Here is a tiny trained network, its code and every weight. The questions are about switching its units off for an input and a class, where a switched-off unit gives its printed mean instead of its output.

import numpy as np


def w(rows, s, z=0):
    codes = np.array(rows[::2]) - 128.0
    scale = np.full(codes.shape[1], s)
    scale[-1] = z or s
    return codes * scale


def f(y):
    return np.maximum(y, 0)


def log_softmax(a):
    a = a - a.max(-1, keepdims=True)
    return a - np.log(np.exp(a).sum(-1, keepdims=True))


def net(x, mask):
    res = np.array(x, float).reshape(1, 5) / 4 @ E
    y = f(res @ A[0][:, :-1].T + A[0][:, -1])
    res = res + np.where(mask, y, B[0][:, -1]) @ B[0][:, :-1]
    return log_softmax(res[-1] @ U[:, :-1].T + U[:, -1])


A, B = {}, {}
E = w([
[162,152,139,218,155,219,237,221],'x0',
[148,129,148,108,152,92,132,122],'x1',
[54,182,103,103,136,177,177,26],'x2',
[160,173,131,181,123,1,135,76],'x3',
[147,149,182,72,28,145,178,121],'x4',
],0.01)
A[0] = w([
[208,116,171,164,91,133,2,203,1],'N1',
[197,127,62,163,98,97,141,94,48],'N2',
[135,204,54,159,86,43,103,154,57],'N3',
[85,48,123,66,121,179,90,182,98],'N4',
[64,123,43,169,251,95,55,158,104],'N5',
[70,38,133,75,127,87,28,72,71],'N6',
],0.0086,0.0043)
B[0] = w([
[124,248,89,165,170,217,68,67,217],'N1',
[85,153,146,85,147,93,168,176,166],'N2',
[69,136,100,140,119,66,198,144,201],'N3',
[74,146,71,104,95,27,132,163,207],'N4',
[181,101,146,93,49,101,82,103,250],'N5',
[14,66,189,196,121,175,87,114,254],'N6',
],0.012,0.0097)
U = w([
[221,104,111,45,61,88,107,130,254],'0',
[109,60,175,182,213,147,144,215,107],'1',
[128,208,57,73,214,154,113,50,24],'2',
[102,111,51,35,173,2,150,244,42],'3',
],0.0072,0.0047)

Each question gives the input, the list of numbers given to net, and the class t.
The units are the neurons (one row each of A and B). Each row of codes is followed by its name. A weight is (code - 128) times the scale printed after its matrix; where a second scale follows, it is the last column's (A, B and U).
mask holds one flag per neuron, in row order. A switched-off neuron (its flag False) gives its mean, the last column of its row in B, instead of its output. The means were averaged over made-up inputs and are rounded, as every weight is.
A unit's drop is (log p(t) with every unit on - log p(t) with that unit switched off) / (log p(t) with every unit on - log p(t) with every unit switched off).
The circuit of an input: a set's keep is (log p(t) with only the set's units on - log p(t) with every unit switched off) / (log p(t) with every unit on - log p(t) with every unit switched off). Starting from all 6 units, units are removed one at a time, each time the one whose removal leaves the highest keep (on an exact tie, the one counted first), for as long as the keep stays at least 0.8.
circuit, biggest first: the units of the circuit, biggest drop first
unit that matters most: the unit with the biggest drop
top k neurons: the k neurons with the biggest drops, biggest first
drop when u is switched off: that unit's drop, to one decimal
input [-1,6,-3,-7,3], class 3: unit that matters most : N4
input [-3,-1,1,5,4], class 3: top 3 neurons : (N1, N5, N3)
input [1,-5,0,3,-3], class 0: top 2 neurons : (N6, N4)
input [5,1,-6,1,0], class 2: circuit, biggest first : (N1, N6)
input [-3,-7,3,-1,0], class 1: circuit, biggest first : (N1, N5, N6)
input [-8,-4,7,-1,6], class 1: top 3 neurons : (N6, N1, N5)
input [-7,-4,-1,-6,5], class 1: top 4 neurons : (N6, N5, N3, N2)
input [-2,3,-3,-3,1], class 2: top 3 neurons : (N5, N3, N1)
input [-7,3,-8,-6,-6], class 2: top 2 neurons : (N1, N6)
input [0,5,3,-5,1], class 3: top 2 neurons : (N1, N5)
input [6,6,1,-8,3], class 3: top 4 neurons : (N4, N6, N1, N5)
input [-1,-8,-5,-6,-2], class 3: top 2 neurons : (N4, N6)
input [-4,0,-2,-6,2], class 3: top 3 neurons : (N4, N5, N1)
input [6,3,8,2,-8], class 0: circuit, biggest first : (N5, N1)
input [-6,4,-4,8,3], class 3: unit that matters most : N3
input [-1,-1,4,-8,3], class 3: top 3 neurons : (N4, N1, N5)
input [4,-5,6,-4,-7], class 0: top 3 neurons : (N5, N1, N6)
input [0,-7,-6,6,5], class 2: top 2 neurons : (N1, N5)
input [-7,7,-3,5,0], class 1: top 2 neurons : (N6, N4)
input [-7,-4,-6,-3,0], class 1: unit that matters most : N6
input [-8,1,2,-6,0], class 1: drop when N6 is switched off : 1.4
input [-8,5,-4,-1,1], class 1: drop when N6 is switched off : 0.8
input [0,-8,-8,0,-3], class 2: drop when N1 is switched off : 1.1
input [4,1,0,-3,-4], class 0: drop when N1 is switched off : 0.1
